Below are the code and all the weights of a small trained network. Each question names an input and a class and asks about switching units off, where a switched-off unit gives its printed mean instead of its output.

import numpy as np


def w(rows, s, z=0):
    codes = np.array(rows[::2]) - 128.0
    scale = np.full(codes.shape[1], s)
    scale[-1] = z or s
    return codes * scale


def f(y):
    return y / 2 * (1 + np.tanh(0.7978845608 * (y + 0.044715 * y**3)))


def log_softmax(a):
    a = a - a.max(-1, keepdims=True)
    return a - np.log(np.exp(a).sum(-1, keepdims=True))


def net(x, mask):
    res = np.array(x, float).reshape(1, 4) / 4 @ E
    y = f(res @ A[0][:, :-1].T + A[0][:, -1])
    res = res + np.where(mask, y, B[0][:, -1]) @ B[0][:, :-1]
    return log_softmax(res[-1] @ U[:, :-1].T + U[:, -1])


A, B = {}, {}
E = w([
[91,192,51,138,107,192,239],'x0',
[107,174,104,70,254,106,119],'x1',
[31,198,87,160,146,136,42],'x2',
[170,117,51,202,125,191,128],'x3',
],0.0088)
A[0] = w([
[108,120,162,71,207,63,62,134],'N0',
[59,129,186,129,62,71,84,157],'N1',
[41,232,128,169,128,135,12,96],'N2',
[196,100,156,110,121,139,248,178],'N3',
[147,65,131,168,1,179,134,180],'N4',
[63,219,40,136,176,154,149,144],'N5',
[164,101,151,121,171,124,141,149],'N6',
[55,245,59,150,146,148,111,193],'N7',
[143,109,180,118,182,55,37,181],'N8',
[175,80,65,236,76,215,124,255],'N9',
[147,130,111,130,182,109,59,155],'N10',
[117,183,90,89,163,144,176,138],'N11',
[87,123,187,141,16,67,75,108],'N12',
[243,74,144,124,154,128,176,117],'N13',
[88,107,189,125,36,109,87,79],'N14',
[168,119,135,101,98,152,233,146],'N15',
[136,87,174,102,179,94,29,183],'N16',
[118,176,30,145,149,211,132,212],'N17',
[102,212,58,139,146,144,126,111],'N18',
[96,154,166,102,102,85,162,114],'N19',
],0.0086,0.0045)
B[0] = w([
[160,112,139,106,242,103,90,236],'N0',
[189,92,194,121,154,211,144,206],'N1',
[87,115,118,255,59,62,42,229],'N2',
[101,94,125,117,25,44,168,220],'N3',
[192,86,100,187,39,184,176,241],'N4',
[48,191,52,99,117,146,124,221],'N5',
[80,117,165,144,147,78,119,157],'N6',
[11,213,86,158,138,170,32,232],'N7',
[161,70,166,159,189,76,108,253],'N8',
[185,113,56,225,64,184,216,255],'N9',
[163,108,88,159,147,85,68,183],'N10',
[129,157,72,78,93,131,184,176],'N11',
[208,85,185,109,126,209,164,210],'N12',
[82,95,150,152,69,60,84,197],'N13',
[178,100,159,106,123,197,161,186],'N14',
[121,96,134,136,49,77,196,196],'N15',
[157,45,170,167,179,80,71,246],'N16',
[120,172,39,155,111,169,161,217],'N17',
[81,188,69,128,144,154,102,182],'N18',
[138,139,173,101,131,163,168,152],'N19',
],0.0084,0.0092)
U = w([
[117,192,70,59,207,125,97,7],'0',
[108,195,176,107,85,223,114,15],'1',
[59,254,38,154,108,163,132,191],'2',
[208,63,122,168,73,160,177,193],'3',
[164,123,180,38,213,154,156,45],'4',
[56,145,142,34,81,58,193,155],'5',
[108,98,156,174,167,54,47,167],'6',
],0.0088,0.0021)

Each question gives the input, the list of numbers given to net, and the class t.
The units are the neurons (one row each of A and B). Each row of codes is followed by its name. A weight is (code - 128) times the scale printed after its matrix; where a second scale follows, it is the last column's (A, B and U).
mask holds one flag per neuron, in row order. A switched-off neuron (its flag False) gives its mean, the last column of its row in B, instead of its output. The means were averaged over made-up inputs and are rounded, as every weight is.
A unit's drop is (log p(t) with every unit on - log p(t) with that unit switched off) / (log p(t) with every unit on - log p(t) with every unit switched off).
most important unit: the unit with the biggest drop
top k neurons: the k neurons with the biggest drops, biggest first
drop when u is switched off: that unit's drop, to one decimal
input [-5,1,-7,-8], class 6: most important unit -> N13
input [-3,-6,7,-6], class 3: top 3 neurons -> [N12 N1 N14]
input [2,-3,-8,-4], class 5: top 2 neurons -> [N3 N9]
input [-7,-8,7,-7], class 3: top 2 neurons -> [N12 N14]
input [7,4,-5,-1], class 5: top 3 neurons -> [N3 N15 N9]
input [-5,-6,5,-4], class 3: top 3 neurons -> [N12 N14 N1]
input [-2,-3,0,-5], class 4: top 2 neurons -> [N9 N2]
input [-2,0,-1,-1], class 6: top 3 neurons -> [N9 N4 N12]
input [0,8,-3,-3], class 4: top 2 neurons -> [N2 N7]
input [7,3,-3,-4], class 2: top 3 neurons -> [N5 N8 N16]
input [4,-7,2,8], class 2: drop when N8 is switched off -> 0.7
input [-3,-6,5,-6], class 3: drop when N12 is switched off -> 0.4
input [-1,1,1,-5], class 4: drop when N13 is switched off -> 0.2
input [1,0,-4,-3], class 5: most important unit -> N9
input [-2,6,-2,4], class 6: drop when N3 is switched off -> -0.1
